Look-ups in named tables: a row name and a column name give one cell, copied from the table.

lelumap:
columns: reva, mav, gugid, rep, zevelu, gek, biluga, fas
gomoge: [-2538, -56678, 41002, 35512, 36705, 2746, 30394, 10792]
bosi: [60418, 51399, -12320, -8942, 19561, -17300, 35138, 55104]
nov: [-4484, 41995, -5360, 27003, 49079, 22172, 39477, 654]
zape: [6080, -42825, -1442, 66894, 23819, 3199, 18934, -10770]
feg: [57126, 6603, 2549, -26493, 86537, -41052, 60164, -10273]
zimipez: [26230, 10660, 53633, -7105, 14565, 6840, -5893, 40454]
nak: [24258, 6361, 63276, 24009, 14868, -9054, 1763, 26571]
gulodum: [5370, -3087, 8945, 7140, -22904, -63604, 45647, -2685]
fopiziz: [5897, -23612, 15107, -5761, 20210, 12224, 28643, 8017]
vonag: [24586, -52146, 49516, -43959, 16640, 60888, -1915, 23528]
rubog: [-3377, -10563, 47792, -43775, -11063, 39053, -8635, -12464]

fas of zimipez: 40454
reva of gulodum: 5370
gugid of gulodum: 8945
biluga of vonag: -1915
mav of vonag: -52146
zevelu of nak: 14868
zevelu of rubog: -11063
fas of fopiziz: 8017
Row with the largest fas: bosi

bezovu.csv
,ful,vit,gok,fuf,nuvaro
pof,4177,911,3709,5289,3404
fif,6202,4475,4717,3002,4829
vavoma,4267,1765,4043,5326,4034
fovo,4505,1209,3310,4732,2002
kif,3585,5946,6267,5057,5432
fuvako,4457,3484,5214,2231,5022
vap,3543,7403,2357,5333,6680
mukofil,5783,4692,4536,4718,2083
vezuz,5260,5529,3590,3643,5377
fedu,3596,5953,6244,5045,5435
paza,5762,4710,4533,4712,2073
peromov,2775,7378,7179,5528,6326
sopetin,3830,6018,2998,4806,5476
guzi,5746,4292,4491,8311,6998

What is the fuf of vezuz in bezovu?
3643
What is the vit of guzi in bezovu?
4292
What is the gok of fedu in bezovu?
6244
What is the vit of fuvako in bezovu?
3484
What is the ful of fuvako in bezovu?
4457
What is the nuvaro of pof in bezovu?
3404
What is the gok of fuvako in bezovu?
5214
What is the nuvaro of vap in bezovu?
6680
What is the nuvaro of fuvako in bezovu?
5022
What is the ful of paza in bezovu?
5762
What is the ful of sopetin in bezovu?
3830
What is the nuvaro of peromov in bezovu?
6326
What is the ful of peromov in bezovu?
2775
What is the vit of sopetin in bezovu?
6018
What is the nuvaro of fovo in bezovu?
2002
What is the nuvaro of vavoma in bezovu?
4034
What is the fuf of vavoma in bezovu?
5326
What is the vit of fovo in bezovu?
1209
Row with the largest gok: peromov

miz:
,maf,gapi,loditiv,sib,bip,sipak
fepipam,61,63,170,127,98,152
kulizo,63,136,61,145,154,116
begug,25,51,138,95,159,47
kogiz,189,70,113,91,117,147
boguse,224,83,99,56,74,137
vuse,159,106,53,26,181,68

loditiv of fepipam is 170
bip of kogiz is 117
sipak of boguse is 137
loditiv of kogiz is 113
bip of vuse is 181
sib of kogiz is 91
loditiv of kulizo is 61
sipak of begug is 47
bip of begug is 159
loditiv of boguse is 99
sipak of fepipam is 152
sipak of kulizo is 116
gapi of boguse is 83
sib of vuse is 26

bonasof:
         vapad  nitil  figuret  nekogu  pulefaz  nadeb  lep  zezino  kor  ves
gifef      203    187      236     199      195    200  143     130  149  187
moved      167    185      211     226      139    196  206     111  183  174
luvu       202    153      174      41      165    201  162     101  133  182
lukuz      189    169      166     104      169    168  192     186  145  174
bikudef    205    180      178     201      227    135  196     148  174  164
ridab      195    196      202     209      147    189  105      96  131  172
pegoba     240    175      199     221      114    124  228     119  146  190

moved, figuret -> 211
gifef, figuret -> 236
bikudef, ves -> 164
moved, kor -> 183
luvu, nekogu -> 41
lukuz, zezino -> 186
lukuz, lep -> 192

kifi:
,mus,zadi,lobepo
ladonub,214,82,184
damiva,22,141,123
gofeba,186,216,127
korimir,82,52,168

lobepo of ladonub: 184
lobepo of korimir: 168
mus of gofeba: 186
zadi of korimir: 52
lobepo of damiva: 123
zadi of gofeba: 216
zadi of ladonub: 82
lobepo of gofeba: 127
mus of korimir: 82
zadi of damiva: 141
mus of ladonub: 214
mus of damiva: 22
Row with the largest zadi: gofeba

kez.csv
,suzubev,rukodu,kuz,zevesa,tutot,mek,dudova,teleme
lafefi,69,71,49,53,59,53,43,62
ton,88,57,41,54,22,55,75,75
taso,88,67,38,55,50,54,63,75
korerun,95,61,37,52,24,53,72,74
kuvov,74,85,42,36,48,70,37,42
figubak,66,83,42,48,41,81,53,43
renaba,80,61,36,49,26,53,67,70
lonabof,84,57,36,49,24,54,67,70
vakuri,83,76,46,52,57,54,47,66
ledobik,76,83,42,39,48,73,37,40
vod,73,80,53,52,52,57,42,54
pes,76,75,40,36,33,64,50,59
git,68,77,44,53,53,54,47,67

kuvov, teleme -> 42
ton, rukodu -> 57
figubak, tutot -> 41
vod, mek -> 57
renaba, rukodu -> 61
vod, suzubev -> 73
lafefi, kuz -> 49
ton, zevesa -> 54
ton, tutot -> 22
taso, dudova -> 63
korerun, dudova -> 72
git, rukodu -> 77

